Below are the code and all the weights of a small trained network. Each question names an input and a class and asks about switching units off, where a switched-off unit gives its printed mean instead of its output.

import numpy as np


def w(rows, s, z=0):
    codes = np.array(rows[::2]) - 128.0
    scale = np.full(codes.shape[1], s)
    scale[-1] = z or s
    return codes * scale


def f(y):
    return y / 2 * (1 + np.tanh(0.7978845608 * (y + 0.044715 * y**3)))


def log_softmax(a):
    a = a - a.max(-1, keepdims=True)
    return a - np.log(np.exp(a).sum(-1, keepdims=True))


def net(x, mask):
    res = np.array(x, float).reshape(1, 4) / 4 @ E
    y = f(res @ A[0][:, :-1].T + A[0][:, -1])
    res = res + np.where(mask, y, B[0][:, -1]) @ B[0][:, :-1]
    return log_softmax(res[-1] @ U[:, :-1].T + U[:, -1])


A, B = {}, {}
E = w([
[176,85,168,79,170],'x0',
[86,37,130,181,128],'x1',
[2,119,166,89,139],'x2',
[121,162,152,191,254],'x3',
],0.0071)
A[0] = w([
[146,78,128,69,38,4],'N0',
[238,133,107,201,96,41],'N1',
[191,48,151,51,188,44],'N2',
[141,228,126,48,143,71],'N3',
[113,7,120,182,135,66],'N4',
[135,127,132,132,118,1],'N5',
[42,137,151,57,145,42],'N6',
[124,138,126,153,156,14],'N7',
[100,214,100,246,56,21],'N8',
[130,125,149,127,223,50],'N9',
[131,163,135,189,192,50],'N10',
],0.017,0.0061)
B[0] = w([
[115,149,132,56,90,237],'N0',
[86,170,107,181,138,254],'N1',
[97,44,118,133,155,220],'N2',
[192,121,152,166,86,238],'N3',
[194,140,140,168,94,222],'N4',
[62,141,198,160,1,103],'N5',
[88,140,91,186,154,230],'N6',
[99,121,125,108,50,123],'N7',
[120,44,133,102,147,236],'N8',
[125,134,112,81,104,203],'N9',
[121,156,123,83,88,212],'N10',
],0.048,0.0065)
U = w([
[112,130,101,57,87,168],'0',
[118,35,124,113,142,254],'1',
[188,106,144,155,92,56],'2',
[71,140,106,159,128,95],'3',
[185,129,126,84,245,162],'4',
[105,169,248,98,179,25],'5',
],0.014,0.0086)

Each question gives the input, the list of numbers given to net, and the class t.
The units are the neurons (one row each of A and B). Each row of codes is followed by its name. A weight is (code - 128) times the scale printed after its matrix; where a second scale follows, it is the last column's (A, B and U).
mask holds one flag per neuron, in row order. A switched-off neuron (its flag False) gives its mean, the last column of its row in B, instead of its output. The means were averaged over made-up inputs and are rounded, as every weight is.
A unit's drop is (log p(t) with every unit on - log p(t) with that unit switched off) / (log p(t) with every unit on - log p(t) with every unit switched off).
The circuit of an input: a set's keep is (log p(t) with only the set's units on - log p(t) with every unit switched off) / (log p(t) with every unit on - log p(t) with every unit switched off). Starting from all 11 units, units are removed one at a time, each time the one whose removal leaves the highest keep (on an exact tie, the one counted first), for as long as the keep stays at least 0.8.
circuit, biggest first: the units of the circuit, biggest drop first
top k neurons: the k neurons with the biggest drops, biggest first
drop when u is switched off: that unit's drop, to one decimal
input [-4,7,2,-4], class 2: top neuron : N4
input [-4,6,-3,4], class 2: top 3 neurons : N4, N2, N0
input [-4,5,-5,-5], class 0: top 3 neurons : N0, N3, N6
input [4,1,-6,7], class 0: top 2 neurons : N10, N9
input [-1,4,-3,5], class 0: top 2 neurons : N3, N10
input [3,5,-6,1], class 3: top 3 neurons : N1, N3, N8
input [-4,6,-6,5], class 2: top 4 neurons : N4, N6, N0, N2
input [8,-2,-8,8], class 0: top 3 neurons : N9, N10, N6
input [3,7,8,2], class 3: top 2 neurons : N6, N3
input [2,5,-7,-4], class 3: top 2 neurons : N1, N3
input [2,3,-4,-2], class 3: top 2 neurons : N3, N8
input [0,5,5,4], class 2: top 2 neurons : N4, N1
input [5,4,8,5], class 3: top 2 neurons : N6, N8
input [4,8,2,-7], class 2: circuit, biggest first : N4
input [5,-4,4,8], class 0: drop when N9 is switched off : 0.1
input [7,5,8,-8], class 0: drop when N10 is switched off : -0.1
input [-4,-3,5,6], class 0: drop when N1 is switched off : 0.6
